Below are the code and all the weights of a small trained network. Each question names an input and a class and asks about switching units off, where a switched-off unit gives its printed mean instead of its output.

import numpy as np


def w(rows, s, z=0):
    codes = np.array(rows[::2]) - 128.0
    scale = np.full(codes.shape[1], s)
    scale[-1] = z or s
    return codes * scale


def f(y):
    return y / 2 * (1 + np.tanh(0.7978845608 * (y + 0.044715 * y**3)))


def log_softmax(a):
    a = a - a.max(-1, keepdims=True)
    return a - np.log(np.exp(a).sum(-1, keepdims=True))


def net(x, mask):
    res = np.array(x, float).reshape(1, 4) / 4 @ E
    y = f(res @ A[0][:, :-1].T + A[0][:, -1])
    res = res + np.where(mask, y, B[0][:, -1]) @ B[0][:, :-1]
    return log_softmax(res[-1] @ U[:, :-1].T + U[:, -1])


A, B = {}, {}
E = w([
[178,144,186,17,1,189,116,82,241],'x0',
[153,33,191,42,129,63,116,132,30],'x1',
[121,115,60,109,25,23,10,191,199],'x2',
[252,166,107,86,213,201,50,219,90],'x3',
],0.0095)
A[0] = w([
[44,148,97,49,94,65,63,144,173,118],'n1',
[109,139,179,140,158,196,186,66,85,43],'n2',
[95,175,93,194,105,161,154,174,180,44],'n3',
[9,113,117,144,112,77,176,87,149,118],'n4',
[81,103,157,132,71,110,146,121,79,90],'n5',
[110,131,204,93,231,247,177,59,76,59],'n6',
[35,109,116,141,66,77,172,43,128,108],'n7',
[140,47,166,71,104,126,127,133,30,11],'n8',
[124,135,12,152,187,69,133,193,92,76],'n9',
[59,52,191,97,124,56,109,45,103,120],'n10',
[89,90,108,187,150,64,137,146,60,89],'n11',
[224,157,78,95,184,203,69,187,125,170],'n12',
[209,61,145,61,163,145,108,222,87,117],'n13',
[128,247,77,185,89,174,111,79,144,129],'n14',
[46,106,136,180,72,60,180,54,138,128],'n15',
[93,219,114,183,171,151,121,134,222,10],'n16',
[68,145,115,199,176,83,124,188,72,129],'n17',
[137,145,172,83,65,161,111,105,120,95],'n18',
[155,137,93,99,162,136,115,152,149,104],'n19',
[109,85,53,135,75,46,59,178,143,2],'n20',
[177,135,130,117,152,174,72,211,115,56],'n21',
[49,117,82,147,69,99,51,229,139,78],'n22',
[106,136,193,172,133,208,182,89,91,99],'n23',
[179,171,98,116,204,140,113,183,109,195],'n24',
[147,73,171,22,105,20,115,134,51,54],'n25',
[116,202,50,211,109,134,160,121,193,109],'n26',
[162,141,96,146,80,110,43,188,121,106],'n27',
[125,190,90,157,137,172,110,119,195,75],'n28',
[97,111,69,182,201,57,115,129,80,99],'n29',
[114,78,55,222,166,138,140,137,67,48],'n30',
[51,118,122,130,113,127,198,89,137,140],'n31',
[154,137,139,167,162,187,74,189,121,89],'n32',
[122,111,182,102,48,165,123,36,177,105],'n33',
[184,158,162,82,103,191,106,137,153,117],'n34',
[202,122,170,29,75,182,141,124,225,107],'n35',
],0.012,0.005)
B[0] = w([
[192,148,78,186,47,137,151,114,65,206],'n1',
[191,140,87,169,59,130,126,58,38,198],'n2',
[120,139,170,119,229,43,117,93,100,178],'n3',
[98,181,132,150,134,225,32,219,192,201],'n4',
[161,183,173,157,179,181,76,213,197,162],'n5',
[241,188,67,191,60,130,117,63,32,236],'n6',
[74,188,68,193,143,205,80,232,160,209],'n7',
[181,132,201,132,210,33,103,106,179,190],'n8',
[51,65,101,41,109,113,181,63,145,221],'n9',
[167,182,206,156,246,72,113,166,173,201],'n10',
[71,45,89,67,124,112,229,67,135,204],'n11',
[53,181,73,136,149,220,77,227,147,249],'n12',
[141,191,204,164,238,126,74,185,190,226],'n13',
[191,141,222,167,218,56,137,109,160,199],'n14',
[55,147,82,113,159,222,113,212,185,215],'n15',
[180,146,214,135,219,49,117,92,184,190],'n16',
[63,43,109,80,86,103,199,72,147,219],'n17',
[88,50,139,60,89,104,165,59,170,179],'n18',
[96,153,148,118,130,169,104,158,131,161],'n19',
[216,161,75,213,57,141,112,77,8,212],'n20',
[89,173,92,161,159,182,92,191,206,199],'n21',
[238,162,78,183,45,143,111,95,29,211],'n22',
[220,183,92,186,68,142,123,116,41,199],'n23',
[63,172,113,111,117,191,100,166,163,221],'n24',
[181,122,242,184,199,1,120,113,181,224],'n25',
[166,135,196,143,229,44,108,113,148,204],'n26',
[172,174,96,193,65,154,132,115,47,207],'n27',
[156,118,188,137,208,28,124,103,146,182],'n28',
[63,52,122,65,85,125,180,47,138,218],'n29',
[112,43,151,74,112,149,173,95,167,206],'n30',
[123,158,101,142,119,202,86,189,166,185],'n31',
[155,162,135,129,148,215,78,176,224,188],'n32',
[65,61,131,46,74,150,198,71,182,215],'n33',
[85,68,108,102,114,182,169,93,178,194],'n34',
[36,30,87,29,90,136,226,39,144,242],'n35',
],0.0096,0.02)
U = w([
[71,162,118,139,150,197,113,208,147,254],'0',
[66,34,122,74,71,119,228,62,148,35],'1',
[221,175,90,182,34,117,143,84,3,44],'2',
[165,135,219,140,226,7,136,123,143,65],'3',
],0.014,0.0076)

Each question gives the input, the list of numbers given to net, and the class t.
The units are the neurons (one row each of A and B). Each row of codes is followed by its name. A weight is (code - 128) times the scale printed after its matrix; where a second scale follows, it is the last column's (A, B and U).
mask holds one flag per neuron, in row order. A switched-off neuron (its flag False) gives its mean, the last column of its row in B, instead of its output. The means were averaged over made-up inputs and are rounded, as every weight is.
A unit's drop is (log p(t) with every unit on - log p(t) with that unit switched off) / (log p(t) with every unit on - log p(t) with every unit switched off).
unit that matters most: the unit with the biggest drop
k most important neurons: the k neurons with the biggest drops, biggest first
drop of u: that unit's drop, to one decimal
input [0,4,8,6], class 2: unit that matters most	n20
input [-4,7,-3,-8], class 0: 2 most important neurons	n15; n7
input [8,-1,-8,6], class 1: 4 most important neurons	n35; n34; n18; n20
input [-5,8,-8,0], class 2: 3 most important neurons	n6; n2; n23
input [6,-7,0,1], class 3: 2 most important neurons	n14; n16
input [2,6,-2,5], class 3: 3 most important neurons	n25; n8; n15
input [-7,-8,6,0], class 3: 2 most important neurons	n26; n16
input [-2,-6,-5,-1], class 3: 2 most important neurons	n16; n26
input [2,0,6,-6], class 0: 2 most important neurons	n15; n7
input [-2,8,-8,-1], class 2: 2 most important neurons	n6; n2
input [7,2,-8,-4], class 2: 3 most important neurons	n6; n23; n2
input [8,-4,2,7], class 1: 3 most important neurons	n35; n34; n18
input [-7,-7,5,1], class 1: 3 most important neurons	n9; n17; n29
input [4,7,8,-5], class 2: most important neuron	n20
input [0,-1,5,-7], class 0: drop of n18	0.0
input [2,-8,-6,-6], class 3: drop of n14	0.2
input [-5,5,-5,2], class 1: drop of n22	1.4
